Below are the code and all the weights of a small trained network. Each question names an input and a class and asks about switching units off, where a switched-off unit gives its printed mean instead of its output.

import numpy as np


def w(rows, s, z=0):
    codes = np.array(rows[::2]) - 128.0
    scale = np.full(codes.shape[1], s)
    scale[-1] = z or s
    return codes * scale


def norm(h):
    return h / np.sqrt((h * h).mean(-1, keepdims=True) + 1e-5)


def f(y):
    return y / 2 * (1 + np.tanh(0.7978845608 * (y + 0.044715 * y**3)))


def log_softmax(a):
    a = a - a.max(-1, keepdims=True)
    return a - np.log(np.exp(a).sum(-1, keepdims=True))


def net(x, mask):
    res = np.array(x, float).reshape(1, 3) / 4 @ E
    u = 0
    for l in range(2):
        y = f(norm(res) @ A[l][:, :-1].T + A[l][:, -1])
        res = res + np.where(mask[u : u + 11], y, B[l][:, -1]) @ B[l][:, :-1]
        u += 11
    return log_softmax(norm(res)[-1] @ U[:, :-1].T + U[:, -1])


A, B = {}, {}
E = w([
[228,31,99,29,238,131,162],'x0',
[100,43,187,255,87,57,152],'x1',
[172,167,77,184,125,20,72],'x2',
],0.0066)
A[0] = w([
[187,171,119,108,214,86,55,52],'L0N0',
[156,79,47,96,222,72,223,140],'L0N1',
[198,13,156,217,162,39,122,50],'L0N2',
[193,36,125,131,90,3,72,10],'L0N3',
[142,194,177,88,130,211,113,71],'L0N4',
[85,126,176,208,194,173,207,85],'L0N5',
[146,153,75,178,180,29,58,18],'L0N6',
[142,38,254,127,148,214,201,4],'L0N7',
[175,219,113,212,50,106,138,103],'L0N8',
[113,54,239,138,194,203,95,32],'L0N9',
[118,203,100,111,170,109,99,51],'L0N10',
],0.0086,0.0036)
B[0] = w([
[192,76,111,128,67,169,1,194],'L0N0',
[150,81,210,162,34,56,179,255],'L0N1',
[83,252,173,136,201,37,89,249],'L0N2',
[28,203,115,97,185,47,149,195],'L0N3',
[27,103,134,122,174,99,98,180],'L0N4',
[191,77,46,100,111,131,73,179],'L0N5',
[25,134,39,128,159,145,177,194],'L0N6',
[128,146,47,129,56,130,251,235],'L0N7',
[230,73,181,149,71,157,126,222],'L0N8',
[124,172,46,172,174,171,232,186],'L0N9',
[79,40,48,152,136,158,95,163],'L0N10',
],0.0065,0.0062)
A[1] = w([
[120,126,109,130,153,146,244,97],'L1N0',
[56,148,111,143,142,132,162,163],'L1N1',
[114,168,152,153,242,77,129,118],'L1N2',
[164,130,87,160,81,134,100,116],'L1N3',
[78,149,148,61,159,173,132,111],'L1N4',
[132,180,131,197,118,151,164,148],'L1N5',
[115,142,61,125,138,166,235,41],'L1N6',
[134,113,147,123,131,108,141,2],'L1N7',
[146,73,161,111,82,68,157,91],'L1N8',
[212,96,178,97,187,104,104,134],'L1N9',
[178,145,39,166,161,154,44,27],'L1N10',
],0.012,0.0048)
B[1] = w([
[187,167,50,134,1,140,112,254],'L1N0',
[189,63,88,56,221,142,148,231],'L1N1',
[56,210,114,110,204,46,129,223],'L1N2',
[70,162,176,115,75,97,98,210],'L1N3',
[108,108,109,206,181,133,76,179],'L1N4',
[179,147,178,119,139,167,126,225],'L1N5',
[156,114,113,170,79,224,155,240],'L1N6',
[176,92,52,98,127,119,97,107],'L1N7',
[148,113,145,91,225,182,75,205],'L1N8',
[146,107,189,172,140,94,178,178],'L1N9',
[85,85,64,3,72,84,137,201],'L1N10',
],0.0093,0.0054)
U = w([
[118,175,240,193,67,145,87,116],'0',
[184,176,81,146,154,83,191,3],'1',
[71,110,94,153,250,182,72,111],'2',
[62,192,141,158,209,32,133,212],'3',
[210,43,184,101,184,95,114,56],'4',
[92,102,81,82,58,82,70,176],'5',
[177,109,63,153,74,200,186,190],'6',
],0.018,0.0035)

Each question gives the input, the list of numbers given to net, and the class t.
The units are the neurons (one row each of A and B). Each row of codes is followed by its name. A weight is (code - 128) times the scale printed after its matrix; where a second scale follows, it is the last column's (A, B and U).
mask holds one flag per neuron, layer by layer. A switched-off neuron (its flag False) gives its mean, the last column of its row in B, instead of its output. The means were averaged over made-up inputs and are rounded, as every weight is.
A unit's drop is (log p(t) with every unit on - log p(t) with that unit switched off) / (log p(t) with every unit on - log p(t) with every unit switched off).
The circuit of an input: a set's keep is (log p(t) with only the set's units on - log p(t) with every unit switched off) / (log p(t) with every unit on - log p(t) with every unit switched off). Starting from the 12 units with the biggest drops (on a tie, the unit counted first), units are removed one at a time, each time the one whose removal leaves the highest keep (on an exact tie, the one counted first), for as long as the keep stays at least 0.8.
circuit, biggest first: the units of the circuit, biggest drop first
most important unit: the unit with the biggest drop
k most important neurons: the k neurons with the biggest drops, biggest first
top k neurons in layer l: the k neurons of layer l with the biggest drops, biggest first
drop when u is switched off: that unit's drop, to one decimal
input [3,-7,-2], class 2: circuit, biggest first => (L1N4)
input [6,-8,8], class 5: circuit, biggest first => (L0N0, L1N10)
input [6,-5,6], class 4: circuit, biggest first => (L0N1, L1N8)
input [5,-7,-3], class 4: 2 most important neurons => (L0N7, L0N6)
input [5,3,-2], class 6: 4 most important neurons => (L0N7, L0N9, L1N0, L1N6)
input [-7,-2,6], class 0: top 3 neurons in layer 0 => (L0N8, L0N5, L0N0)
input [-2,2,1], class 0: 3 most important neurons => (L0N8, L1N1, L0N4)
input [3,-3,4], class 5: 3 most important neurons => (L0N0, L0N6, L0N8)
input [-4,6,3], class 3: 2 most important neurons => (L0N2, L0N0)
input [7,1,2], class 3: top 3 neurons in layer 0 => (L0N2, L0N3, L0N8)
input [7,2,-2], class 6: 2 most important neurons => (L0N7, L1N0)
input [-6,2,8], class 0: top 2 neurons in layer 0 => (L0N8, L0N2)
input [-7,8,-8], class 6: drop when L0N0 is switched off => 0.3
input [-2,8,-2], class 3: drop when L0N2 is switched off => 2.4
input [8,7,-5], class 6: drop when L0N7 is switched off => 1.4
input [-3,-2,-4], class 2: most important unit => L0N4
